What each symbol does to the units:
Z84: §>Z180, %>Z983, ^>Z658, !>Z701, $>Z189
Z270: §>Z207, %>Z360, ^>Z789, !>Z884, $>Z576
Z426: §>Z788, %>Z289, ^>Z436, !>Z664, $>Z549
Z93: §>Z62, %>Z231, ^>Z873, !>Z789, $>Z205
Z336: §>Z789, %>Z944, ^>Z360, !>Z200, $>Z93
Z550: §>Z229, %>Z15, ^>Z693, !>Z499, $>Z723
Z613: §>Z344, %>Z41, ^>Z622, !>Z693, $>Z518
Z495: §>Z613, %>Z229, ^>Z57, !>Z580, $>Z521
Z62: §>Z846, %>Z576, ^>Z751, !>Z764, $>Z110
Z583: §>Z774, %>Z789, ^>Z207, !>Z87, $>Z751
Z12: §>Z310, %>Z92, ^>Z499, !>Z405, $>Z213
Z664: §>Z227, %>Z203, ^>Z117, !>Z649, $>Z788
Z789: §>Z764, %>Z270, ^>Z583, !>Z379, $>Z62
Z205: §>Z110, %>Z701, ^>Z133, !>Z62, $>Z648
Z231: §>Z576, %>Z774, ^>Z93, !>Z270, $>Z701
Z983: §>Z481, %>Z110, ^>Z84, !>Z341, $>Z813
Z580: §>Z693, %>Z100, ^>Z15, !>Z92, $>Z613
Z341: §>Z133, %>Z846, ^>Z701, !>Z873, $>Z481
Z229: §>Z41, %>Z213, ^>Z495, !>Z100, $>Z343
Z542: §>Z117, %>Z189, ^>Z203, !>Z648, $>Z436
Z423: §>Z200, %>Z528, ^>Z372, !>Z343, $>Z336
Z289: §>Z86, %>Z114, ^>Z426, !>Z203, $>Z408
Z299: §>Z701, %>Z751, ^>Z846, !>Z231, $>Z84
Z477: §>Z404, %>Z344, ^>Z343, !>Z57, $>Z653
Z372: §>Z570, %>Z423, ^>Z653, !>Z521, $>Z360
Z653: §>Z884, %>Z372, ^>Z200, !>Z404, $>Z270
Z227: §>Z426, %>Z731, ^>Z114, !>Z189, $>Z35
Z310: §>Z15, %>Z119, ^>Z100, !>Z408, $>Z57
Z57: §>Z622, %>Z495, ^>Z41, !>Z15, $>Z404
Z518: §>Z372, %>Z145, ^>Z528, !>Z344, $>Z87
Z15: §>Z213, %>Z580, ^>Z550, !>Z12, $>Z622
Z41: §>Z723, %>Z57, ^>Z613, !>Z550, $>Z145
Z203: §>Z731, %>Z542, ^>Z664, !>Z151, $>Z86
Z114: §>Z436, %>Z227, ^>Z289, !>Z542, $>Z729
Z405: §>Z408, %>Z563, ^>Z35, !>Z289, $>Z310
Z213: §>Z57, %>Z693, ^>Z229, !>Z310, $>Z477
Z528: §>Z653, %>Z518, ^>Z423, !>Z477, $>Z944
Z846: §>Z205, %>Z299, ^>Z341, !>Z93, $>Z658
Z884: §>Z944, %>Z570, ^>Z379, !>Z528, $>Z207
Z151: §>Z813, %>Z648, ^>Z649, !>Z983, $>Z731
Z360: §>Z583, %>Z336, ^>Z270, !>Z570, $>Z873
Z774: §>Z873, %>Z764, ^>Z231, !>Z360, $>Z341
Z86: §>Z405, %>Z436, ^>Z788, !>Z731, $>Z12
Z207: §>Z231, %>Z583, ^>Z764, !>Z944, $>Z299
Z145: §>Z423, %>Z404, ^>Z518, !>Z723, $>Z379
Z436: §>Z563, %>Z426, ^>Z86, !>Z117, $>Z92
Z117: §>Z114, %>Z664, ^>Z731, !>Z536, $>Z563
Z408: §>Z12, %>Z729, ^>Z549, !>Z86, $>Z15
Z92: §>Z119, %>Z549, ^>Z12, !>Z563, $>Z693
Z379: §>Z336, %>Z884, ^>Z87, !>Z423, $>Z764
Z499: §>Z100, %>Z12, ^>Z119, !>Z35, $>Z229
Z536: §>Z542, %>Z649, ^>Z813, !>Z658, $>Z114
Z481: §>Z151, %>Z658, ^>Z180, !>Z133, $>Z203
Z344: §>Z521, %>Z723, ^>Z477, !>Z495, $>Z372
Z87: §>Z360, %>Z379, ^>Z944, !>Z372, $>Z774
Z731: §>Z289, %>Z117, ^>Z227, !>Z813, $>Z405
Z180: §>Z649, %>Z481, ^>Z648, !>Z714, $>Z664
Z648: §>Z536, %>Z180, ^>Z151, !>Z110, $>Z117
Z100: §>Z550, %>Z310, ^>Z580, !>Z549, $>Z41
Z729: §>Z92, %>Z35, ^>Z408, !>Z436, $>Z580
Z873: §>Z751, %>Z93, ^>Z576, !>Z583, $>Z133
Z570: §>Z87, %>Z200, ^>Z884, !>Z518, $>Z583
Z133: §>Z983, %>Z205, ^>Z714, !>Z751, $>Z151
Z764: §>Z93, %>Z207, ^>Z774, !>Z336, $>Z846
Z693: §>Z495, %>Z550, ^>Z213, !>Z119, $>Z344
Z788: §>Z35, %>Z86, ^>Z563, !>Z227, $>Z499
Z119: §>Z580, %>Z499, ^>Z310, !>Z729, $>Z495
Z549: §>Z499, %>Z408, ^>Z92, !>Z788, $>Z550
Z649: §>Z189, %>Z151, ^>Z536, !>Z84, $>Z227
Z701: §>Z714, %>Z341, ^>Z205, !>Z576, $>Z180
Z622: §>Z477, %>Z613, ^>Z723, !>Z213, $>Z528
Z521: §>Z518, %>Z343, ^>Z404, !>Z613, $>Z570
Z35: §>Z549, %>Z405, ^>Z729, !>Z426, $>Z100
Z343: §>Z145, %>Z477, ^>Z521, !>Z41, $>Z200
Z723: §>Z343, %>Z622, ^>Z344, !>Z229, $>Z423
Z404: §>Z528, %>Z521, ^>Z145, !>Z622, $>Z884
Z714: §>Z84, %>Z133, ^>Z110, !>Z299, $>Z649
Z189: §>Z664, %>Z813, ^>Z542, !>Z180, $>Z426
Z944: §>Z270, %>Z87, ^>Z336, !>Z653, $>Z231
Z813: §>Z203, %>Z536, ^>Z189, !>Z481, $>Z289
Z576: §>Z299, %>Z873, ^>Z62, !>Z207, $>Z714
Z658: §>Z648, %>Z84, ^>Z481, !>Z205, $>Z542
Z751: §>Z341, %>Z62, ^>Z299, !>Z774, $>Z983
Z200: §>Z379, %>Z653, ^>Z570, !>Z145, $>Z789
Z110: §>Z658, %>Z714, ^>Z983, !>Z846, $>Z536
Z563: §>Z729, %>Z788, ^>Z405, !>Z114, $>Z119

The rows follow the links: the fewer symbols apart two units are, the more alike their rows tend to be.

Each row is also shifted at random along 4 hidden directions that mean nothing.

Known rows, each with its unit:
-18 -15 5 -17 10 3 24 4 -26 -4 3 -20 -29 -11 23 0 11 -1 -6 0 -4 -3 15 -10 -7 8 -4 0 -13 2 6 -5 -23 -2 -7 20 -3 10 -> Z576
-11 8 -11 7 -1 19 -9 7 24 -4 19 11 7 -9 2 7 -20 9 13 -1 -31 -15 -8 -2 -6 -7 -17 -15 -7 13 15 12 -6 -10 3 -5 -1 15 -> Z436
-6 11 -4 18 -5 -8 -15 5 23 0 5 8 11 9 -20 -1 -3 -14 -4 15 1 9 -11 9 -12 -6 7 8 4 3 -1 -11 8 14 4 -12 -6 -3 -> Z693
21 14 -10 16 -6 -1 -18 -4 29 -3 6 14 14 7 -16 4 -10 -12 2 30 -1 1 -11 4 -20 -11 0 0 -5 5 8 -3 12 6 3 -7 4 2 -> Z119
-9 -6 5 -5 7 -14 9 -17 -21 -3 -4 3 -16 12 -5 -2 20 -13 -19 23 8 14 2 -15 -8 -5 7 21 -7 8 -1 -18 -7 16 -13 8 18 -3 -> Z884
-6 3 -10 -5 1 19 -4 -17 9 -6 4 15 6 -6 11 8 -17 14 15 11 -16 -19 -1 -10 -1 -11 -19 -17 -14 8 17 22 2 -19 -3 5 20 11 -> Z203
29 -13 6 -15 8 -6 18 -7 -29 -1 -7 -13 -22 -2 13 -2 17 -4 -10 7 11 4 12 -9 -3 5 4 8 -7 -1 -1 -7 -11 3 -8 16 5 1 -> Z764
19 12 -1 21 -2 -2 -17 13 21 5 13 17 20 7 -24 -2 -6 3 0 -26 -21 7 -18 7 15 -5 0 2 18 9 -8 -4 3 10 4 -26 -7 -6 -> Z15
12 4 4 12 10 -7 -4 -9 -6 -1 17 29 -2 16 -24 0 10 -3 -17 -9 -30 13 -18 -19 14 -14 -3 21 5 27 -2 -16 -12 21 -16 -17 23 -3 -> Z343
7 7 2 10 -3 -21 -15 -30 -1 3 -17 28 16 27 -28 -2 12 -11 -13 26 24 20 -12 -6 4 -15 14 22 6 1 -11 -11 24 16 -8 -12 30 -20 -> Z477
27 1 6 7 4 -15 0 -3 -7 1 5 8 -6 12 -17 -3 15 -13 -17 5 -2 16 -7 -7 -1 -4 8 20 4 10 -5 -20 -6 21 -8 -6 6 -6 -> Z145
12 -12 4 -19 8 6 17 -12 -29 -2 -3 -3 -16 -6 18 1 7 12 -1 -9 -5 -6 10 -15 11 2 -8 -3 -8 3 4 8 -12 -9 -10 13 15 4 -> Z299
-20 -6 -4 -12 -4 13 7 7 1 -1 -6 -20 -4 -16 23 2 -11 8 15 1 9 -15 14 8 -7 9 -5 -19 -8 -14 6 15 1 -20 9 14 -14 8 -> Z648
14 11 -10 12 -4 11 -13 8 29 -4 16 9 11 -4 -5 5 -17 0 10 7 -21 -10 -10 4 -11 -7 -10 -11 -3 9 11 7 0 -4 5 -7 -5 10 -> Z35
2 3 -5 -2 -9 12 -7 6 14 3 -9 -5 18 -9 10 2 -18 15 21 -13 9 -14 4 15 8 5 -4 -22 5 -16 -1 23 15 -20 13 -1 -12 -1 -> Z664
15 -8 -2 -19 0 6 5 -32 -18 -3 -21 5 0 0 18 4 -2 13 8 17 20 -12 11 -11 6 -5 -7 -9 -13 -9 5 21 13 -20 -6 16 28 -2 -> Z110
4 -12 7 -15 12 1 16 -14 -34 -1 -1 4 -16 0 11 0 12 13 -7 -19 -12 -1 5 -21 21 -1 -8 5 -3 9 -1 1 -15 -3 -14 7 20 -1 -> Z93
-32 -8 10 -7 3 -15 12 -4 -24 4 -11 -8 -11 8 -2 -6 19 -7 -15 -4 17 14 6 -3 6 6 12 17 5 -6 -12 -14 -3 11 -6 4 3 -10 -> Z944
4 12 -4 19 -8 -5 -16 15 28 3 6 2 16 5 -18 -1 -7 -10 2 3 1 6 -10 15 -8 -1 7 1 10 -2 -5 -8 10 10 10 -15 -17 -3 -> Z580
30 -13 2 -18 9 11 21 1 -24 -5 6 -13 -24 -14 25 2 5 9 1 -7 -14 -10 12 -13 0 6 -11 -8 -13 6 10 6 -21 -10 -7 18 3 13 -> Z341
-8 1 -8 -6 -4 15 -3 -2 10 -2 -4 -3 8 -10 13 5 -17 11 17 4 2 -16 5 5 -3 0 -9 -20 -6 -8 8 20 8 -20 7 6 -1 6 -> Z542
-8 -1 6 4 0 -19 2 -3 -7 2 -7 -4 -7 13 -12 -5 17 -20 -17 19 18 18 0 0 -10 1 15 21 2 -2 -8 -23 1 20 -5 1 1 -8 -> Z528
-14 14 -7 15 -7 2 -21 -3 28 2 3 20 25 7 -18 2 -14 3 8 0 -5 -1 -14 7 4 -9 -2 -4 8 2 0 7 17 -1 5 -17 4 -4 -> Z92
1 12 -9 14 -5 8 -15 7 30 -3 13 9 13 -2 -9 4 -15 -3 8 10 -15 -6 -10 6 -12 -7 -6 -9 -2 7 9 4 4 0 6 -9 -6 8 -> Z408
20 14 -4 18 -8 -4 -20 8 27 3 4 12 22 6 -20 -1 -10 -3 3 -4 -2 4 -13 12 1 -4 4 -1 12 0 -5 0 14 6 8 -18 -9 -6 -> Z310
19 9 -9 11 -8 11 -9 26 32 -1 13 -10 9 -12 2 2 -18 -2 13 -2 -11 -10 -3 17 -14 5 -5 -16 1 -2 8 6 0 -6 15 -4 -28 10 -> Z563
9 10 0 20 -3 -6 -10 25 24 3 16 -2 7 2 -18 -3 -3 -12 -4 -8 -12 9 -11 13 -7 3 7 5 11 5 -5 -16 -4 16 7 -16 -24 0 -> Z213
18 -3 -7 -11 -2 15 4 -4 3 -5 -4 -8 -3 -13 22 6 -12 7 15 16 3 -18 10 0 -12 1 -11 -20 -15 -6 13 18 1 -19 4 15 1 11 -> Z649
-10 -4 12 3 3 -16 5 4 -16 6 -3 -1 -5 10 -13 -6 17 -5 -16 -19 3 17 -3 -1 15 4 12 18 13 1 -16 -18 -5 17 -5 -8 -2 -12 -> Z653
-33 5 -7 -2 -10 11 -11 -3 14 1 -11 4 22 -5 5 2 -18 15 19 -7 10 -12 2 12 9 0 -5 -19 4 -14 -1 24 20 -21 11 -3 -2 -3 -> Z117
29 8 -11 11 -5 12 -5 32 37 -5 22 -18 -3 -16 6 4 -17 -12 10 16 -18 -12 -1 16 -35 5 -6 -17 -8 3 17 0 -10 -1 13 4 -34 21 -> Z405
10 2 8 12 5 -11 0 17 -3 5 14 3 -3 8 -19 -5 12 -6 -15 -26 -16 16 -11 0 12 2 7 17 16 10 -11 -20 -13 22 -3 -16 -11 -6 -> Z521

Complete each set of four: the symbols that take the first to the second take the third to the fourth, perhaps in another order.
Answer with the unit's name.
19 8 1 17 -1 -11 -9 15 16 2 12 1 3 8 -19 -3 4 -16 -9 3 -5 12 -10 7 -9 -1 9 12 7 6 -5 -18 -2 19 3 -12 -14 -2
: 29 2 8 11 3 -13 -2 11 -3 5 9 6 0 10 -20 -6 12 -7 -15 -22 -12 16 -11 0 13 0 8 17 15 9 -12 -19 -7 20 -3 -16 -6 -8
:: 5 9 0 17 -2 -11 -11 9 17 2 7 6 6 10 -21 -2 3 -16 -8 9 -1 12 -11 6 -9 -3 10 12 7 5 -5 -17 3 18 2 -12 -8 -4
: Z343

-32 2 5 7 5 -14 -1 -11 -7 0 4 14 -6 16 -18 -1 15 -13 -19 12 -2 16 -9 -13 -3 -9 7 23 0 12 -3 -20 -4 20 -11 -6 16 -5
: -5 11 -5 17 0 -6 -12 2 20 -3 14 13 4 10 -20 1 0 -16 -9 19 -11 9 -14 -2 -14 -10 2 11 0 13 5 -15 -1 17 -3 -10 2 2
:: 28 7 3 14 -5 -17 -9 8 12 4 -1 -1 7 11 -21 -4 7 -18 -11 10 13 15 -7 11 -8 1 15 15 9 -3 -9 -17 9 19 4 -10 -11 -9
: Z310

-7 -2 7 5 2 -18 6 13 -6 2 2 -13 -13 7 -10 -6 17 -20 -18 6 8 17 1 4 -11 6 15 18 5 0 -8 -25 -8 21 -1 1 -15 -4
: -22 -7 7 -4 9 -12 12 -2 -19 -1 4 -5 -21 6 -3 -3 19 -14 -19 9 -1 13 2 -11 -7 1 6 19 -5 8 -1 -22 -16 17 -11 7 4 1
:: -7 -4 -3 -13 2 14 1 -20 -11 -1 -9 12 7 -5 14 4 -10 24 14 -12 -3 -15 4 -9 20 -5 -14 -15 -4 -2 4 25 6 -23 -4 4 22 0
: Z189

-33 -12 6 -18 7 6 14 -13 -29 1 -8 0 -9 -5 16 0 5 18 2 -20 -1 -6 9 -13 21 2 -7 -4 -2 -1 -2 10 -7 -12 -8 8 14 -1
: 12 -11 3 -17 3 7 16 1 -20 0 -7 -16 -11 -12 22 -1 2 13 6 -17 5 -10 14 -2 10 9 -4 -11 -3 -8 0 11 -6 -14 0 13 -3 3
:: 47 14 -9 16 0 1 -18 -14 24 -5 14 29 11 11 -19 6 -7 -8 -2 26 -19 1 -18 -9 -12 -19 -7 4 -7 20 12 -3 4 9 -5 -12 20 5
: Z550

-3 0 5 3 -4 -24 -4 -17 -9 3 -20 3 2 19 -16 -4 18 -20 -17 30 37 20 0 2 -8 -3 20 23 3 -9 -12 -18 17 17 -4 1 11 -16
: 0 -12 11 -10 8 -8 16 0 -30 3 -4 -7 -14 2 5 -5 17 4 -11 -23 2 8 6 -8 18 7 4 11 6 0 -10 -9 -12 6 -7 3 2 -6
:: -30 2 9 12 5 -11 -2 8 -7 6 11 13 1 11 -22 -5 12 0 -15 -33 -19 17 -14 -4 22 -2 6 19 18 13 -14 -18 -10 20 -5 -20 0 -9
: Z336

8 13 -16 7 -10 3 -19 -22 30 -7 -9 15 17 7 -5 7 -16 -11 10 57 19 -7 -5 4 -29 -13 -2 -8 -15 -4 15 11 26 -7 4 4 16 3
: -17 11 -8 8 -9 9 -19 -6 24 1 -4 14 26 0 -6 3 -19 10 16 -2 2 -9 -7 10 6 -6 -5 -14 5 -6 1 18 21 -13 9 -11 3 -3
:: -13 -12 9 -15 11 -1 14 -21 -36 0 -6 10 -12 4 7 -1 13 15 -8 -19 -5 2 4 -20 26 -3 -6 8 -1 7 -5 2 -9 -3 -15 4 27 -5
: Z207

8 11 -2 17 -5 -12 -14 2 19 2 2 8 10 12 -22 -2 2 -16 -8 15 6 12 -11 7 -10 -5 10 11 7 2 -4 -14 9 17 2 -12 -4 -6
: 18 12 0 20 -3 -5 -15 14 21 4 13 11 14 7 -23 -2 -3 -5 -3 -16 -15 8 -15 8 7 -3 4 5 15 7 -7 -8 2 14 5 -22 -11 -5
:: -10 -12 13 -11 4 -10 17 10 -28 6 -9 -19 -14 -1 8 -7 16 1 -9 -26 14 9 11 2 14 14 10 8 10 -10 -15 -9 -8 4 -2 5 -11 -9
: Z360

-5 -6 -4 -13 0 15 7 -2 -6 -2 -4 -8 -2 -13 22 3 -10 15 14 -6 0 -16 10 -1 3 4 -10 -17 -8 -6 7 18 -2 -20 3 11 0 7
: -7 6 -9 -3 -12 7 -16 -20 14 1 -23 10 27 1 3 3 -18 13 20 11 26 -12 2 10 6 -4 -1 -17 0 -18 0 27 32 -22 10 -1 12 -8
:: 43 2 9 6 6 -15 -7 -21 -16 4 -3 30 7 21 -25 -3 15 3 -16 -14 -6 17 -14 -15 27 -12 5 21 12 14 -14 -11 4 16 -13 -18 30 -17
: Z944

41 -11 2 -19 4 6 13 -16 -25 -1 -12 -3 -9 -5 19 1 3 14 4 -6 7 -8 11 -10 12 2 -7 -7 -8 -5 2 14 -2 -15 -5 12 16 -1
: 53 -13 3 -19 4 4 17 -4 -24 -2 -10 -17 -17 -9 22 0 6 6 2 1 10 -6 16 -5 0 8 -2 -6 -9 -7 3 7 -8 -11 -3 18 2 4
:: 13 -8 -2 -17 -4 7 9 -1 -8 -1 -16 -22 -5 -13 25 1 -5 5 12 10 25 -12 19 7 -7 10 -1 -16 -8 -20 3 15 6 -19 7 19 -8 3
: Z110

-27 4 -6 1 -7 14 -7 12 19 1 1 -5 13 -12 9 3 -19 12 19 -13 -4 -13 1 13 1 5 -8 -21 3 -9 3 19 7 -18 12 -2 -16 4
: 4 7 -10 2 0 19 -11 -14 16 -5 11 23 12 -4 2 8 -20 16 15 2 -26 -17 -8 -9 5 -13 -20 -16 -8 13 14 21 3 -16 -2 -5 18 10
:: -11 6 5 16 -6 -16 -5 30 12 8 3 -15 4 5 -18 -9 8 -17 -9 -12 9 17 -4 20 -4 11 19 12 18 -8 -15 -22 0 20 11 -12 -33 -9
: Z477

-3 1 -8 -4 -9 12 -2 10 17 -3 -6 -18 5 -15 17 3 -16 2 18 11 13 -15 10 15 -16 8 -4 -21 -7 -16 9 16 9 -19 13 11 -19 9
: 33 4 -5 -2 -7 14 -9 0 11 2 -5 4 18 -8 7 3 -18 20 20 -20 -1 -15 0 8 15 1 -9 -21 5 -9 0 25 13 -21 9 -5 -3 -1
:: -39 -10 2 -19 2 7 11 -14 -21 0 -14 -4 -4 -6 18 1 0 14 7 -5 11 -9 12 -6 12 3 -5 -8 -6 -9 -1 15 3 -17 -3 13 12 0
: Z714

30 -12 4 -18 4 3 16 -5 -25 0 -10 -13 -13 -8 20 0 5 10 2 -9 9 -6 14 -5 8 8 -2 -6 -5 -9 0 8 -5 -11 -3 14 3 0
: 17 -11 7 -17 6 -3 12 -24 -34 1 -15 5 -10 5 10 -1 13 9 -6 -4 12 2 8 -16 18 -2 -1 6 -4 -2 -4 4 0 -4 -12 9 25 -8
:: -16 -3 -12 -11 3 20 6 -7 6 -11 9 -5 -13 -15 23 9 -13 2 12 29 -14 -21 7 -11 -24 -5 -18 -17 -25 8 26 14 -11 -17 -2 20 8 23
: Z658

8 -4 7 1 3 -17 6 -3 -14 1 -4 -4 -11 11 -9 -5 19 -15 -18 9 12 17 1 -5 -3 1 12 20 2 1 -8 -21 -4 18 -7 1 3 -7
: -17 -11 8 -16 -2 -12 11 -13 -29 5 -29 -14 -5 4 9 -5 15 1 -4 0 41 7 16 3 11 10 13 6 4 -22 -14 1 13 -5 -1 11 5 -16
:: 25 -12 6 -18 6 -3 15 -16 -31 0 -14 -5 -13 0 14 -1 12 6 -5 0 14 1 12 -10 9 2 1 3 -6 -5 -3 3 -2 -5 -8 13 16 -4
: Z481

13 7 -10 6 -1 19 -7 12 24 -5 19 3 4 -13 6 6 -20 7 14 -3 -30 -16 -6 2 -9 -4 -16 -18 -6 10 15 12 -8 -11 6 -2 -9 16
: -9 11 -10 7 -15 2 -20 -3 29 2 -15 1 27 1 -5 2 -18 -2 16 19 27 -7 -1 21 -10 -1 5 -13 3 -20 0 15 31 -12 15 -4 -7 -7
:: -5 -13 3 -19 11 7 19 -16 -29 -5 2 0 -22 -4 19 3 8 9 -4 2 -11 -6 9 -22 5 -2 -11 1 -15 11 10 4 -18 -7 -15 16 22 8
: Z341

-47 12 0 20 -4 -4 -15 15 23 4 14 12 15 7 -23 -2 -5 -4 -2 -16 -17 8 -17 8 6 -4 3 5 14 8 -5 -9 1 11 4 -22 -11 -3
: 16 10 -6 18 -5 6 -6 43 37 -2 25 -21 0 -13 -3 0 -13 -15 6 1 -18 -4 -4 21 -28 9 1 -9 3 2 9 -9 -11 7 16 -5 -45 15
:: -2 0 -6 -6 -3 17 2 9 9 -1 3 -9 3 -15 17 3 -16 13 17 -10 -7 -17 6 6 0 5 -11 -22 -4 -6 7 19 0 -19 9 6 -11 10
: Z481

-7 6 -8 2 -9 11 -12 3 21 -1 -4 -1 16 -7 5 3 -19 7 18 5 5 -13 1 13 -5 1 -5 -18 -1 -10 5 18 15 -16 12 0 -8 4
: -21 13 -9 16 -3 7 -17 -2 28 -3 14 21 15 4 -14 4 -14 -1 5 9 -20 -3 -15 -1 -5 -12 -7 -3 -1 14 8 3 4 2 2 -13 6 5
:: 3 -9 9 -4 6 -13 15 12 -19 1 1 -18 -22 1 1 -5 19 -15 -17 0 6 13 7 -2 -8 8 11 15 0 1 -5 -22 -15 16 -5 7 -12 0
: Z93

-38 13 -8 17 -7 -1 -17 6 31 0 6 8 15 5 -16 1 -10 -11 3 17 -1 2 -10 11 -15 -6 3 0 2 1 3 -4 11 6 7 -10 -8 1
: -40 13 -7 17 -5 -7 -21 -14 23 -1 1 24 18 16 -24 2 -5 -10 -3 25 1 6 -15 0 -8 -15 3 9 1 7 2 -5 15 10 -1 -13 14 -5
:: 8 8 -9 5 -3 16 -11 -1 20 -2 9 13 14 -7 2 5 -20 14 16 -6 -19 -15 -7 1 3 -6 -14 -17 -2 5 9 18 4 -14 5 -7 3 8
: Z788

